Below is a small trained network, with its code and all its weights. Each question gives an input and a target symbol and asks what happens when units are switched off, that is, made to give their printed mean instead of their output.

import numpy as np


def w(rows, s, z=0):
    codes = np.array(rows[::2]) - 128.0
    scale = np.full(codes.shape[1], s)
    scale[-1] = z or s
    return codes * scale


def f(y):
    return np.maximum(y, 0)


def softmax(a):
    e = np.exp(a - a.max(-1, keepdims=True))
    return e / e.sum(-1, keepdims=True)


def log_softmax(a):
    a = a - a.max(-1, keepdims=True)
    return a - np.log(np.exp(a).sum(-1, keepdims=True))


def net(x, mask):
    ids = ['βεημπστφψω'.index(c) for c in x.split()]
    T = len(ids)
    res = E[ids] + P[:T]
    r = res
    for j in range(2):
        rows = slice(2 * j, 2 * j + 2)
        q, k, v = (r @ M[0][rows].T for M in (Q, K, V))
        z = softmax(np.where(np.tri(T) > 0, q @ k.T / 2**0.5, -1e9)) @ v
        o = O[0][rows]
        res = res + np.where(mask[j], z, o[:, -1]) @ o[:, :-1]
    y = f(res @ A[0][:, :-1].T + A[0][:, -1])
    res = res + np.where(mask[2:6], y, B[0][:, -1]) @ B[0][:, :-1]
    return log_softmax(res[-1] @ U[:, :-1].T + U[:, -1])


Q, K, V, O, A, B = {}, {}, {}, {}, {}, {}
E = w([
[186,100,41,67,202,77],'β',
[122,106,55,69,176,112],'ε',
[77,149,68,54,184,193],'η',
[104,167,135,58,241,162],'μ',
[87,180,74,16,175,99],'π',
[63,244,68,122,222,187],'σ',
[175,211,43,129,103,138],'τ',
[133,180,24,189,130,198],'φ',
[66,211,250,204,2,99],'ψ',
[195,210,120,185,194,120],'ω',
],0.0093)
P = w([
[210,80,41,33,175,151],'0',
[143,109,55,34,189,80],'1',
[147,127,73,42,171,90],'2',
[136,121,89,60,159,93],'3',
[130,133,110,61,142,94],'4',
[124,144,128,73,129,100],'5',
[118,150,144,88,116,101],'6',
[102,160,167,93,103,101],'7',
[92,173,178,102,89,101],'8',
[83,178,196,115,75,106],'9',
[75,189,211,127,58,110],'10',
[73,193,230,132,40,105],'11',
[53,201,244,146,27,101],'12',
[41,209,254,155,12,105],'13',
],0.0063)
Q[0] = w([
[34,254,43,61,106,100],'h1',
[122,51,192,67,124,155],'h1',
[118,228,89,127,148,140],'h2',
[246,50,124,208,48,149],'h2',
],0.037)
K[0] = w([
[86,174,253,194,50,141],'h1',
[130,215,46,119,143,150],'h1',
[133,60,148,210,85,105],'h2',
[186,78,24,91,246,126],'h2',
],0.033)
V[0] = w([
[237,168,205,197,211,47],'h1',
[164,69,216,3,114,85],'h1',
[106,136,85,217,172,212],'h2',
[242,124,78,215,51,116],'h2',
],0.025)
O[0] = w([
[163,200,150,234,170,81,252],'h1',
[178,55,173,182,101,128,2],'h1',
[100,139,59,198,123,153,106],'h2',
[195,162,79,89,8,191,81],'h2',
],0.014,0.0087)
A[0] = w([
[82,27,133,162,91,148,77],'n1',
[202,110,127,84,62,223,138],'n2',
[140,92,67,126,48,200,2],'n3',
[185,7,129,242,120,125,93],'n4',
],0.019,0.0058)
B[0] = w([
[182,119,110,175,72,57,164],'n1',
[157,134,46,50,149,94,254],'n2',
[115,84,203,210,92,162,227],'n3',
[179,118,119,107,181,250,148],'n4',
],0.016,0.0089)
U = w([
[89,79,123,118,109,101,127],'β',
[62,114,178,89,82,102,155],'ε',
[3,77,99,109,162,98,177],'η',
[85,64,115,155,143,120,22],'μ',
[95,73,177,112,115,83,211],'π',
[55,153,42,39,41,83,34],'σ',
[42,82,109,151,74,152,181],'τ',
[105,185,116,164,95,97,185],'φ',
[63,67,113,141,89,51,114],'ψ',
[88,113,112,105,124,143,1],'ω',
],0.0034,0.0043)

Each question gives the input, a string of symbols that net reads in full, and the target symbol t.
The units are the heads (2 rows each of Q, K, V and O) and the neurons (one row each of A and B). Each row of codes is followed by its name. A weight is (code - 128) times the scale printed after its matrix; where a second scale follows, it is the last column's (O, A, B and U).
mask holds one flag per unit, heads first, then neurons. A switched-off unit (its flag False) gives its mean, the last column of its rows in O or B, instead of its output. The means were averaged over made-up inputs and are rounded, as every weight is.
A unit's drop is (log p(t) with every unit on - log p(t) with that unit switched off) / (log p(t) with every unit on - log p(t) with every unit switched off).
The circuit of an input: a set's keep is (log p(t) with only the set's units on - log p(t) with every unit switched off) / (log p(t) with every unit on - log p(t) with every unit switched off). Starting from all 6 units, units are removed one at a time, each time the one whose removal leaves the highest keep (on an exact tie, the one counted first), for as long as the keep stays at least 0.8.
circuit, biggest first: the units of the circuit, biggest drop first
unit that matters most: the unit with the biggest drop
top k neurons: the k neurons with the biggest drops, biggest first
which heads matter: for each layer, one digit per head in row order, 1 if its drop is at least 0.15 and else 0, layers parted by /
drop of u: that unit's drop, to one decimal
input ε τ ε, target σ: circuit, biggest first : n2; h2
input η η β, target ψ: circuit, biggest first : n1; h1; h2
input η μ π, target π: top 2 neurons : n1; n2
input ε ω ε σ σ φ σ σ σ σ ω σ, target φ: which heads matter : 10
input ω η μ, target φ: circuit, biggest first : h1; h2
input σ σ η ε, target η: circuit, biggest first : h2; h1
input τ σ φ β, target τ: which heads matter : 11
input β σ ω φ ω ε τ β, target σ: circuit, biggest first : h2; n2
input φ π φ σ τ σ π, target σ: unit that matters most : n2
input ω τ σ σ, target σ: circuit, biggest first : h2; h1
input ψ β ω σ σ σ σ σ η η, target σ: circuit, biggest first : h2; n2; h1
input σ φ β, target τ: circuit, biggest first : n3; h2; h1
input φ ε μ, target τ: circuit, biggest first : n3; h2
input ω π φ ε μ σ μ η, target η: circuit, biggest first : h2
input ω ω ω σ φ σ σ σ σ τ μ, target σ: circuit, biggest first : n2; h2
input ω τ η σ μ ε σ η η π, target π: top 2 neurons : n1; n4
input σ σ η φ ω ε ω σ σ η σ, target η: drop of h2 : 0.7
input σ σ η σ η μ, target η: drop of h1 : -0.1
input β η μ, target μ: drop of h1 : 1.1
input σ ω ε, target φ: circuit, biggest first : h1
input ψ ω σ β η μ, target σ: drop of h2 : 1.2
